Below are the code and all the weights of a small trained network. Each question names an input and a class and asks about switching units off, where a switched-off unit gives its printed mean instead of its output.

import numpy as np


def w(rows, s, z=0):
    codes = np.array(rows[::2]) - 128.0
    scale = np.full(codes.shape[1], s)
    scale[-1] = z or s
    return codes * scale


def f(y):
    return y / 2 * (1 + np.tanh(0.7978845608 * (y + 0.044715 * y**3)))


def log_softmax(a):
    a = a - a.max(-1, keepdims=True)
    return a - np.log(np.exp(a).sum(-1, keepdims=True))


def net(x, mask):
    res = np.array(x, float).reshape(1, 3) / 4 @ E
    y = f(res @ A[0][:, :-1].T + A[0][:, -1])
    res = res + np.where(mask, y, B[0][:, -1]) @ B[0][:, :-1]
    return log_softmax(res[-1] @ U[:, :-1].T + U[:, -1])


A, B = {}, {}
E = w([
[168,182,173,193,140,199,155,201,214],'x0',
[127,98,173,183,254,171,67,75,112],'x1',
[218,23,15,158,111,173,108,132,122],'x2',
],0.0075)
A[0] = w([
[187,94,96,136,120,128,115,110,147,116],'neuron 0',
[87,173,164,136,158,82,123,132,128,96],'neuron 1',
[154,160,149,174,101,159,116,145,151,177],'neuron 2',
[81,194,217,103,136,109,134,103,118,108],'neuron 3',
[182,102,118,126,131,141,137,138,111,129],'neuron 4',
[165,74,82,140,111,160,108,122,140,106],'neuron 5',
[128,151,127,151,140,187,152,176,195,99],'neuron 6',
[127,136,134,125,179,168,113,95,103,81],'neuron 7',
[170,81,60,140,98,143,131,144,141,136],'neuron 8',
[86,69,93,63,114,48,107,58,9,107],'neuron 9',
[185,149,160,166,122,195,140,184,176,105],'neuron 10',
[99,171,184,125,128,96,137,120,124,199],'neuron 11',
[158,118,148,140,152,124,130,176,118,84],'neuron 12',
[206,85,74,165,129,154,128,140,118,148],'neuron 13',
[180,96,44,151,129,173,127,141,105,112],'neuron 14',
[81,168,193,109,103,104,157,132,118,111],'neuron 15',
[145,111,148,137,123,123,142,128,126,248],'neuron 16',
[172,141,170,132,112,158,116,194,189,127],'neuron 17',
[137,152,93,102,2,106,144,167,135,117],'neuron 18',
[135,139,105,111,131,164,126,132,129,254],'neuron 19',
[130,150,87,91,63,107,154,176,170,125],'neuron 20',
[181,156,159,157,121,157,136,172,134,88],'neuron 21',
[127,94,148,124,172,153,120,90,151,191],'neuron 22',
[136,134,118,136,191,124,125,98,140,79],'neuron 23',
[117,105,133,149,236,166,99,119,128,125],'neuron 24',
[147,96,175,165,196,139,113,91,105,102],'neuron 25',
[158,87,77,139,137,160,152,108,127,102],'neuron 26',
],0.0097,0.0075)
B[0] = w([
[107,144,151,93,96,126,89,131,152,172],'neuron 0',
[108,132,178,75,82,149,99,116,166,164],'neuron 1',
[125,99,58,113,169,110,162,127,122,178],'neuron 2',
[87,132,169,28,67,153,95,157,182,205],'neuron 3',
[105,137,139,108,116,111,107,135,130,158],'neuron 4',
[97,165,176,70,97,126,100,131,163,187],'neuron 5',
[114,132,121,133,153,140,140,24,191,168],'neuron 6',
[157,154,183,126,87,140,129,68,123,145],'neuron 7',
[106,128,179,69,128,132,114,181,131,210],'neuron 8',
[115,89,63,146,214,175,216,16,252,254],'neuron 9',
[102,95,91,122,163,165,175,26,200,188],'neuron 10',
[111,62,111,98,154,130,112,236,133,206],'neuron 11',
[120,144,149,121,120,125,124,85,140,123],'neuron 12',
[90,112,132,72,104,133,110,188,148,225],'neuron 13',
[92,131,184,62,114,143,95,156,179,210],'neuron 14',
[115,127,186,56,109,147,90,144,144,182],'neuron 15',
[108,30,53,148,190,109,160,240,75,209],'neuron 16',
[129,110,94,128,164,132,170,72,172,177],'neuron 17',
[171,120,246,168,128,153,159,66,3,219],'neuron 18',
[132,38,47,144,209,119,139,248,75,217],'neuron 19',
[167,119,207,161,109,147,138,87,33,195],'neuron 20',
[114,148,149,130,132,125,135,49,178,149],'neuron 21',
[144,86,122,154,146,118,162,187,60,191],'neuron 22',
[151,157,185,132,87,137,120,73,134,136],'neuron 23',
[175,111,225,127,89,136,179,83,29,205],'neuron 24',
[153,161,214,139,88,155,156,65,49,183],'neuron 25',
[105,160,181,102,98,137,122,134,168,171],'neuron 26',
],0.015,0.0091)
U = w([
[89,124,159,46,108,130,97,204,169,129],'0',
[135,116,59,136,194,133,191,20,196,126],'1',
[222,120,195,146,119,136,160,88,2,110],'2',
[153,108,23,152,170,78,127,238,83,253],'3',
[190,148,134,143,105,117,89,116,141,77],'4',
[129,185,89,125,125,87,136,107,147,77],'5',
],0.0092,0.0036)

Each question gives the input, the list of numbers given to net, and the class t.
The units are the neurons (one row each of A and B). Each row of codes is followed by its name. A weight is (code - 128) times the scale printed after its matrix; where a second scale follows, it is the last column's (A, B and U).
mask holds one flag per neuron, in row order. A switched-off neuron (its flag False) gives its mean, the last column of its row in B, instead of its output. The means were averaged over made-up inputs and are rounded, as every weight is.
A unit's drop is (log p(t) with every unit on - log p(t) with that unit switched off) / (log p(t) with every unit on - log p(t) with every unit switched off).
The circuit of an input: a set's keep is (log p(t) with only the set's units on - log p(t) with every unit switched off) / (log p(t) with every unit on - log p(t) with every unit switched off). Starting from the 12 units with the biggest drops (on a tie, the unit counted first), units are removed one at a time, each time the one whose removal leaves the highest keep (on an exact tie, the one counted first), for as long as the keep stays at least 0.8.
units of the circuit, in order: the units of the circuit, biggest drop first
k most important neurons: the k neurons with the biggest drops, biggest first
drop when u is switched off: that unit's drop, to one decimal
input [5,5,1], class 1: 2 most important neurons	neuron 10; neuron 18
input [-8,1,-7], class 1: units of the circuit, in order	neuron 9
input [8,-8,6], class 1: 4 most important neurons	neuron 10; neuron 17; neuron 6; neuron 24
input [-6,6,6], class 0: 4 most important neurons	neuron 14; neuron 13; neuron 18; neuron 5
input [8,6,7], class 1: 2 most important neurons	neuron 10; neuron 6
input [3,3,1], class 3: 2 most important neurons	neuron 9; neuron 18
input [4,-8,7], class 2: 2 most important neurons	neuron 18; neuron 20
input [-6,7,-6], class 2: 3 most important neurons	neuron 24; neuron 25; neuron 13
input [6,-7,6], class 2: 4 most important neurons	neuron 18; neuron 20; neuron 9; neuron 3
input [-4,5,-4], class 2: 2 most important neurons	neuron 24; neuron 25
input [5,5,-4], class 1: 2 most important neurons	neuron 18; neuron 10
input [-1,-3,2], class 3: 2 most important neurons	neuron 24; neuron 25
input [2,-8,-6], class 2: drop when neuron 18 is switched off	1.2
input [0,-8,4], class 2: units of the circuit, in order	neuron 18
input [6,-5,-5], class 1: drop when neuron 10 is switched off	0.3
input [3,-1,2], class 3: drop when neuron 9 is switched off	0.7
